Below are the code and all the weights of a small trained network. Each question names an input and a class and asks about switching units off, where a switched-off unit gives its printed mean instead of its output.

import numpy as np


def w(rows, s, z=0):
    codes = np.array(rows[::2]) - 128.0
    scale = np.full(codes.shape[1], s)
    scale[-1] = z or s
    return codes * scale


def norm(h):
    return h / np.sqrt((h * h).mean(-1, keepdims=True) + 1e-5)


def f(y):
    return np.maximum(y, 0)


def log_softmax(a):
    a = a - a.max(-1, keepdims=True)
    return a - np.log(np.exp(a).sum(-1, keepdims=True))


def net(x, mask):
    res = np.array(x, float).reshape(1, 3) / 4 @ E
    u = 0
    for l in range(4):
        y = f(norm(res) @ A[l][:, :-1].T + A[l][:, -1])
        res = res + np.where(mask[u : u + 4], y, B[l][:, -1]) @ B[l][:, :-1]
        u += 4
    return log_softmax(norm(res)[-1] @ U[:, :-1].T + U[:, -1])


A, B = {}, {}
E = w([
[145,162,47,173,181,190,237,70],'x0',
[213,114,128,22,129,100,210,162],'x1',
[69,63,171,106,251,161,180,125],'x2',
],0.003)
A[0] = w([
[188,195,184,122,131,183,183,90,97],'L0N1',
[127,152,2,149,242,156,101,130,197],'L0N2',
[176,132,108,134,101,76,108,71,5],'L0N3',
[152,122,129,40,154,130,182,196,76],'L0N4',
],0.0034,0.0021)
B[0] = w([
[126,61,112,141,53,163,53,75,178],'L0N1',
[121,103,120,83,39,105,97,103,255],'L0N2',
[170,184,178,58,176,254,48,222,143],'L0N3',
[149,149,193,198,83,59,153,119,209],'L0N4',
],0.0049,0.0027)
A[1] = w([
[7,197,187,92,181,153,110,112,116],'L1N1',
[58,195,142,210,130,140,156,129,2],'L1N2',
[128,52,253,138,24,137,91,232,118],'L1N3',
[129,221,107,131,24,31,91,113,213],'L1N4',
],0.0031,0.0017)
B[1] = w([
[207,254,143,76,131,111,149,165,171],'L1N1',
[81,110,181,154,83,112,162,191,145],'L1N2',
[156,77,90,158,90,199,159,56,229],'L1N3',
[90,164,186,66,223,167,162,148,255],'L1N4',
],0.0043,0.004)
A[2] = w([
[114,54,185,80,90,102,50,220,186],'L2N1',
[97,55,153,133,253,73,166,104,114],'L2N2',
[188,173,113,162,127,169,153,61,3],'L2N3',
[19,139,120,214,152,92,85,132,225],'L2N4',
],0.0049,0.0013)
B[2] = w([
[74,118,2,137,142,159,206,81,251],'L2N1',
[114,191,86,88,77,158,56,185,217],'L2N2',
[79,72,89,110,174,145,137,122,208],'L2N3',
[134,124,174,90,90,41,231,129,254],'L2N4',
],0.0055,0.0032)
A[3] = w([
[101,236,138,80,115,124,109,168,254],'L3N1',
[255,83,114,73,154,22,158,168,95],'L3N2',
[87,134,199,224,107,99,143,138,115],'L3N3',
[110,87,232,62,136,169,154,84,145],'L3N4',
],0.0048,0.00096)
B[3] = w([
[194,125,44,169,183,161,46,220,253],'L3N1',
[2,203,198,202,119,65,157,183,208],'L3N2',
[143,172,212,95,138,119,180,209,187],'L3N3',
[177,144,198,142,145,101,53,94,243],'L3N4',
],0.0061,0.0031)
U = w([
[74,226,222,157,123,52,220,201,162],'0',
[44,69,21,83,96,188,207,5,180],'1',
[158,195,26,126,184,215,38,252,164],'2',
[205,127,190,141,185,165,1,79,108],'3',
[163,45,122,224,160,102,110,123,2],'4',
],0.0066,0.004)

Each question gives the input, the list of numbers given to net, and the class t.
The units are the neurons (one row each of A and B). Each row of codes is followed by its name. A weight is (code - 128) times the scale printed after its matrix; where a second scale follows, it is the last column's (A, B and U).
mask holds one flag per neuron, layer by layer. A switched-off neuron (its flag False) gives its mean, the last column of its row in B, instead of its output. The means were averaged over made-up inputs and are rounded, as every weight is.
A unit's drop is (log p(t) with every unit on - log p(t) with that unit switched off) / (log p(t) with every unit on - log p(t) with every unit switched off).
The circuit of an input: a set's keep is (log p(t) with only the set's units on - log p(t) with every unit switched off) / (log p(t) with every unit on - log p(t) with every unit switched off). Starting from the 12 units with the biggest drops (on a tie, the unit counted first), units are removed one at a time, each time the one whose removal leaves the highest keep (on an exact tie, the one counted first), for as long as the keep stays at least 0.8.
units of the circuit, in order: the units of the circuit, biggest drop first
most important unit: the unit with the biggest drop
k most important neurons: the k neurons with the biggest drops, biggest first
top k neurons in layer l: the k neurons of layer l with the biggest drops, biggest first
input [5,7,7], class 0: units of the circuit, in order => (L3N2; L2N1)
input [4,-4,3], class 0: 3 most important neurons => (L1N3; L1N4; L2N1)
input [-5,3,6], class 2: top 2 neurons in layer 2 => (L2N2; L2N3)
input [3,2,4], class 2: 4 most important neurons => (L2N2; L1N3; L2N1; L2N4)
input [2,-3,-3], class 3: units of the circuit, in order => (L2N1; L1N4; L3N4; L2N2)
input [-1,0,-3], class 3: most important unit => L1N3
input [3,3,3], class 3: units of the circuit, in order => (L2N1; L3N4)
input [-8,7,-8], class 1: 3 most important neurons => (L2N1; L1N3; L1N1)
input [-4,-6,8], class 2: 3 most important neurons => (L2N2; L1N1; L3N1)
input [-6,3,6], class 1: 2 most important neurons => (L2N1; L1N4)
input [-8,-6,-6], class 1: top 2 neurons in layer 3 => (L3N2; L3N4)
input [-4,6,7], class 2: 3 most important neurons => (L2N2; L0N2; L2N4)
input [6,-8,0], class 0: units of the circuit, in order => (L2N1; L2N4)
input [0,-3,-1], class 3: most important unit => L1N4
input [-1,3,-1], class 3: 2 most important neurons => (L3N4; L2N4)
input [3,6,7], class 2: units of the circuit, in order => (L2N2; L2N4)
input [5,-3,-4], class 1: units of the circuit, in order => (L2N3; L3N1)
input [-1,-3,2], class 3: 4 most important neurons => (L2N1; L1N1; L2N2; L0N4)
input [-7,-6,1], class 1: 2 most important neurons => (L2N1; L0N4)
input [-5,2,6], class 2: units of the circuit, in order => (L2N2)
